Below is a small trained network, with its code and all its weights. Each question gives an input and a target symbol and asks what happens when units are switched off, that is, made to give their printed mean instead of their output.

import numpy as np


def w(rows, s, z=0):
    codes = np.array(rows[::2]) - 128.0
    scale = np.full(codes.shape[1], s)
    scale[-1] = z or s
    return codes * scale


def softmax(a):
    e = np.exp(a - a.max(-1, keepdims=True))
    return e / e.sum(-1, keepdims=True)


def log_softmax(a):
    a = a - a.max(-1, keepdims=True)
    return a - np.log(np.exp(a).sum(-1, keepdims=True))


def net(x, mask):
    ids = ['ΔΩβεζη'.index(c) for c in x.split()]
    T = len(ids)
    res = E[ids] + P[:T]
    u = 0
    for l in range(2):
        r = res
        for j in range(3):
            rows = slice(3 * j, 3 * j + 3)
            q, k, v = (r @ M[l][rows].T for M in (Q, K, V))
            z = softmax(np.where(np.tri(T) > 0, q @ k.T / 3**0.5, -1e9)) @ v
            o = O[l][rows]
            res = res + np.where(mask[u + j], z, o[:, -1]) @ o[:, :-1]
        u += 3
    return log_softmax(res[-1] @ U[:, :-1].T + U[:, -1])


Q, K, V, O = {}, {}, {}, {}
E = w([
[94,148,30],'Δ',
[3,177,143],'Ω',
[139,146,118],'β',
[102,92,96],'ε',
[112,49,82],'ζ',
[202,195,99],'η',
],0.025)
P = w([
[169,140,254],'0',
[219,149,87],'1',
[206,140,78],'2',
[197,122,73],'3',
[191,119,79],'4',
[190,111,84],'5',
[179,105,70],'6',
[167,99,70],'7',
[163,94,63],'8',
[158,89,65],'9',
],0.0071)
Q[0] = w([
[45,131,64],'0.h1',
[184,34,110],'0.h1',
[169,177,13],'0.h1',
[245,47,122],'0.h2',
[222,191,188],'0.h2',
[96,158,22],'0.h2',
[110,84,73],'0.h3',
[109,70,149],'0.h3',
[179,202,92],'0.h3',
],0.012)
K[0] = w([
[22,118,114],'0.h1',
[147,152,53],'0.h1',
[40,222,210],'0.h1',
[222,30,125],'0.h2',
[147,68,43],'0.h2',
[37,124,147],'0.h2',
[47,164,196],'0.h3',
[174,165,252],'0.h3',
[175,54,82],'0.h3',
],0.014)
V[0] = w([
[90,38,109],'0.h1',
[124,222,84],'0.h1',
[42,167,152],'0.h1',
[78,137,254],'0.h2',
[102,133,112],'0.h2',
[137,79,161],'0.h2',
[197,137,186],'0.h3',
[7,99,169],'0.h3',
[182,108,72],'0.h3',
],0.0094)
O[0] = w([
[254,180,189,126],'0.h1',
[64,74,163,242],'0.h1',
[138,166,157,217],'0.h1',
[208,249,105,61],'0.h2',
[124,126,162,165],'0.h2',
[102,158,95,80],'0.h2',
[114,189,104,1],'0.h3',
[190,74,180,139],'0.h3',
[117,79,138,170],'0.h3',
],0.0092,0.0082)
Q[1] = w([
[194,128,86],'1.h1',
[46,156,80],'1.h1',
[153,72,193],'1.h1',
[104,213,216],'1.h2',
[199,89,9],'1.h2',
[88,115,203],'1.h2',
[170,114,137],'1.h3',
[146,186,172],'1.h3',
[168,162,99],'1.h3',
],0.012)
K[1] = w([
[171,110,58],'1.h1',
[120,172,82],'1.h1',
[139,136,170],'1.h1',
[102,46,131],'1.h2',
[111,255,123],'1.h2',
[150,79,117],'1.h2',
[120,166,115],'1.h3',
[76,147,118],'1.h3',
[133,120,166],'1.h3',
],0.019)
V[1] = w([
[89,116,199],'1.h1',
[186,98,3],'1.h1',
[193,67,85],'1.h1',
[123,178,9],'1.h2',
[99,136,211],'1.h2',
[158,201,166],'1.h2',
[188,140,126],'1.h3',
[207,150,146],'1.h3',
[87,149,235],'1.h3',
],0.011)
O[1] = w([
[105,120,89,155],'1.h1',
[46,115,221,158],'1.h1',
[80,8,141,158],'1.h1',
[242,201,122,118],'1.h2',
[25,168,87,127],'1.h2',
[83,232,167,12],'1.h2',
[76,21,171,53],'1.h3',
[77,1,185,13],'1.h3',
[244,54,65,100],'1.h3',
],0.0073,0.011)
U = w([
[101,160,154,195],'Δ',
[219,129,98,113],'Ω',
[183,32,12,86],'β',
[255,64,202,253],'ε',
[145,47,153,21],'ζ',
[194,93,140,104],'η',
],0.0045,0.0043)

Each question gives the input, a string of symbols that net reads in full, and the target symbol t.
The units are the heads (3 rows each of Q, K, V and O). Each row of codes is followed by its name. A weight is (code - 128) times the scale printed after its matrix; where a second scale follows, it is the last column's (O and U).
mask holds one flag per head, layer by layer. A switched-off head (its flag False) gives its mean, the last column of its rows in O, instead of its output. The means were averaged over made-up inputs and are rounded, as every weight is.
A unit's drop is (log p(t) with every unit on - log p(t) with that unit switched off) / (log p(t) with every unit on - log p(t) with every unit switched off).
The circuit of an input: a set's keep is (log p(t) with only the set's units on - log p(t) with every unit switched off) / (log p(t) with every unit on - log p(t) with every unit switched off). Starting from all 6 units, units are removed one at a time, each time the one whose removal leaves the highest keep (on an exact tie, the one counted first), for as long as the keep stays at least 0.8.
units of the circuit, in order: the units of the circuit, biggest drop first
most important unit: the unit with the biggest drop
heads that matter: for each layer, one digit per head in row order, 1 if its drop is at least 0.15 and else 0, layers parted by /
input η ε Δ Δ Δ Δ ζ, target Ω: most important unit	0.h3
input ε β Ω, target Ω: units of the circuit, in order	1.h1, 0.h2
input Δ ε Δ ζ ε β, target β: units of the circuit, in order	0.h2, 1.h2, 1.h1
input ε ε ε ε η Ω Δ Ω, target ε: units of the circuit, in order	0.h3, 0.h2, 1.h3
input Δ β Δ Δ Δ η, target β: units of the circuit, in order	0.h2, 0.h1, 1.h2
input ε Δ β β ε, target ε: heads that matter	110 / 010
input Δ Δ Δ Δ β, target β: heads that matter	010 / 110
input ζ β ζ Δ ε β ε Δ ε Δ, target ζ: units of the circuit, in order	0.h1, 1.h3, 1.h1
input β Δ Δ Δ ε Δ Δ β, target Δ: units of the circuit, in order	0.h3, 0.h1, 1.h3, 1.h2
input β ε ζ ζ ε, target Δ: units of the circuit, in order	0.h3, 1.h2
input β η Δ Δ ε η ε η, target Δ: units of the circuit, in order	0.h2, 0.h3, 1.h3, 1.h2
input Δ Δ β Δ ζ ε η η, target β: heads that matter	110 / 010
input β ε Δ η Δ β, target Δ: heads that matter	111 / 011
input η Δ β Δ Δ Δ β, target Ω: heads that matter	101 / 111
input Δ Ω Δ β ζ η Δ Δ Ω, target β: units of the circuit, in order	1.h2, 1.h1
input η Δ ε β Δ Δ ζ ε ε, target Ω: heads that matter	101 / 011
input Δ η η Δ Δ Ω Δ Δ Δ, target Δ: heads that matter	000 / 010
input β Δ Δ Δ Δ Δ ε, target Δ: units of the circuit, in order	0.h3, 1.h3, 1.h2
input ζ Δ ε β η, target ζ: units of the circuit, in order	0.h1, 1.h3, 1.h1
input Δ ε η Ω η Δ ε, target ε: heads that matter	111 / 001
input ε ζ Δ ε ε Δ Ω Ω, target ε: heads that matter	111 / 001
input ε Δ ε Δ β Δ, target ε: heads that matter	100 / 110
input Ω ε Δ Δ Δ β ζ ζ, target ζ: most important unit	0.h2
input Δ ε ε Δ ζ ζ Ω Ω, target β: units of the circuit, in order	1.h1
input η Δ Δ, target Ω: heads that matter	101 / 111
input ζ η ε Δ Δ Δ β β, target ζ: heads that matter	110 / 001
input Δ ζ β Δ Ω ε ζ, target ζ: most important unit	0.h3
input β Δ η η Ω β Δ Δ Δ, target Δ: units of the circuit, in order	1.h2, 0.h2
